Below is a small trained network, with its code and all its weights. Each question gives an input and a class and asks what happens when units are switched off, that is, made to give their printed mean instead of their output.

import numpy as np


def w(rows, s, z=0):
    codes = np.array(rows[::2]) - 128.0
    scale = np.full(codes.shape[1], s)
    scale[-1] = z or s
    return codes * scale


def f(y):
    return np.maximum(y, 0)


def log_softmax(a):
    a = a - a.max(-1, keepdims=True)
    return a - np.log(np.exp(a).sum(-1, keepdims=True))


def net(x, mask):
    res = np.array(x, float).reshape(1, 6) / 4 @ E
    y = f(res @ A[0][:, :-1].T + A[0][:, -1])
    res = res + np.where(mask, y, B[0][:, -1]) @ B[0][:, :-1]
    return log_softmax(res[-1] @ U[:, :-1].T + U[:, -1])


A, B = {}, {}
E = w([
[128,129,126,129,129,130,126],'x0',
[110,31,140,221,210,197,168],'x1',
[130,122,129,120,129,129,126],'x2',
[176,146,27,96,127,146,228],'x3',
[155,76,35,194,98,79,57],'x4',
[152,135,133,141,3,240,104],'x5',
],0.012)
A[0] = w([
[115,126,176,133,139,124,32,57],'n0',
[66,203,231,72,164,179,181,65],'n1',
[122,235,105,99,48,39,84,104],'n2',
[70,72,206,189,162,147,70,118],'n3',
[167,99,116,187,17,194,99,109],'n4',
[161,227,133,34,50,83,72,74],'n5',
[220,145,25,74,127,171,226,105],'n6',
[108,45,129,173,169,180,171,109],'n7',
[215,114,42,120,125,133,233,77],'n8',
[79,161,211,128,146,174,200,54],'n9',
[134,185,65,160,159,145,180,2],'n10',
[157,81,41,164,117,102,30,75],'n11',
[74,176,236,87,174,177,198,40],'n12',
[225,107,93,165,131,136,221,66],'n13',
[141,63,72,177,121,92,63,50],'n14',
[114,161,151,128,210,18,128,122],'n15',
[158,45,53,228,90,36,67,35],'n16',
[108,52,143,220,200,186,150,74],'n17',
[37,85,185,163,132,121,71,121],'n18',
[133,189,208,151,98,57,62,98],'n19',
[102,18,154,194,198,154,179,119],'n20',
[122,125,222,147,144,117,24,106],'n21',
[104,130,119,124,221,50,130,125],'n22',
[89,113,208,156,127,110,59,97],'n23',
[92,198,101,79,154,25,107,120],'n24',
[91,89,221,150,84,142,56,66],'n25',
[156,141,184,130,69,233,135,128],'n26',
[148,123,96,159,145,154,201,101],'n27',
[128,73,130,213,135,200,153,53],'n28',
[121,127,142,136,38,234,64,137],'n29',
[85,53,139,125,247,14,147,118],'n30',
],0.012,0.0075)
B[0] = w([
[79,145,78,115,146,92,145,172],'n0',
[230,45,154,205,191,37,227,207],'n1',
[232,32,108,39,137,204,91,202],'n2',
[73,143,12,62,120,86,110,225],'n3',
[95,204,226,215,8,179,152,214],'n4',
[207,39,113,43,123,218,76,206],'n5',
[48,232,48,73,147,26,124,215],'n6',
[167,97,124,36,122,178,74,211],'n7',
[67,221,40,104,160,54,137,202],'n8',
[199,69,157,171,147,91,194,183],'n9',
[77,157,90,102,117,81,167,152],'n10',
[203,61,170,207,166,53,228,205],'n11',
[190,52,169,210,213,29,206,203],'n12',
[50,159,83,75,131,75,126,181],'n13',
[196,67,152,184,171,57,210,192],'n14',
[61,220,195,212,41,190,75,210],'n15',
[205,55,178,207,224,48,246,228],'n16',
[177,17,104,48,101,209,85,233],'n17',
[72,172,49,80,145,75,132,205],'n18',
[67,141,55,26,161,92,77,182],'n19',
[205,65,145,18,103,222,31,244],'n20',
[70,179,61,88,141,57,157,204],'n21',
[42,187,182,190,11,151,93,208],'n22',
[62,166,68,93,157,65,142,194],'n23',
[171,106,141,105,92,254,83,191],'n24',
[65,224,54,84,144,64,87,196],'n25',
[107,194,219,233,59,175,123,196],'n26',
[82,115,93,70,97,117,108,170],'n27',
[200,72,128,73,105,204,83,198],'n28',
[74,203,189,227,22,197,84,215],'n29',
[98,218,215,240,14,188,105,250],'n30',
],0.0097,0.021)
U = w([
[69,228,236,246,57,229,110,80],'0',
[180,60,106,28,150,247,83,255],'1',
[43,228,18,63,172,42,153,39],'2',
[198,51,203,242,214,46,255,30],'3',
],0.012,0.0035)

Each question gives the input, the list of numbers given to net, and the class t.
The units are the neurons (one row each of A and B). Each row of codes is followed by its name. A weight is (code - 128) times the scale printed after its matrix; where a second scale follows, it is the last column's (A, B and U).
mask holds one flag per neuron, in row order. A switched-off neuron (its flag False) gives its mean, the last column of its row in B, instead of its output. The means were averaged over made-up inputs and are rounded, as every weight is.
A unit's drop is (log p(t) with every unit on - log p(t) with that unit switched off) / (log p(t) with every unit on - log p(t) with every unit switched off).
The circuit of an input: a set's keep is (log p(t) with only the set's units on - log p(t) with every unit switched off) / (log p(t) with every unit on - log p(t) with every unit switched off). Starting from the 12 units with the biggest drops (on a tie, the unit counted first), units are removed one at a time, each time the one whose removal leaves the highest keep (on an exact tie, the one counted first), for as long as the keep stays at least 0.8.
circuit, biggest first: the units of the circuit, biggest drop first
most important unit: the unit with the biggest drop
k most important neurons: the k neurons with the biggest drops, biggest first
drop when u is switched off: that unit's drop, to one decimal
input [-4,-3,-7,0,6,-5], class 3: circuit, biggest first	[n16]
input [7,1,0,3,-1,-3], class 0: 4 most important neurons	[n3; n18; n21; n25]
input [4,-7,5,0,-8,4], class 3: 4 most important neurons	[n1; n12; n20; n17]
input [5,-5,2,4,5,-4], class 1: 2 most important neurons	[n24; n2]
input [0,3,-2,-3,1,1], class 1: 2 most important neurons	[n6; n8]
input [-4,1,-6,-7,-8,4], class 3: 2 most important neurons	[n1; n12]
input [2,7,0,1,5,-6], class 1: 2 most important neurons	[n20; n17]
input [-5,-7,-3,-3,5,5], class 1: 2 most important neurons	[n2; n5]
input [-5,-2,-2,7,-5,-7], class 0: 2 most important neurons	[n15; n30]
input [-4,7,-1,-1,-4,6], class 1: 2 most important neurons	[n30; n17]
input [3,-2,1,-6,-6,3], class 2: 3 most important neurons	[n25; n16; n19]
input [-8,5,-6,0,6,-2], class 3: 3 most important neurons	[n16; n11; n14]
input [8,0,-4,5,-6,-1], class 3: 2 most important neurons	[n1; n12]
input [7,6,-4,-4,5,-8], class 0: most important unit	n30
input [-5,-8,-2,4,-7,5], class 1: 2 most important neurons	[n5; n2]
input [-3,-7,6,-7,-6,-7], class 0: 4 most important neurons	[n15; n30; n22; n24]
input [3,0,-6,-4,0,-3], class 2: 2 most important neurons	[n4; n29]
input [-2,4,-1,0,2,-6], class 0: drop when n30 is switched off	1.9
input [-1,5,5,3,-4,0], class 1: drop when n15 is switched off	0.0
input [-7,-7,-6,-4,6,-3], class 1: most important unit	n2
input [2,4,-6,-3,-4,2], class 1: drop when n16 is switched off	0.9
input [-7,-4,-8,6,-2,3], class 2: drop when n6 is switched off	3.1
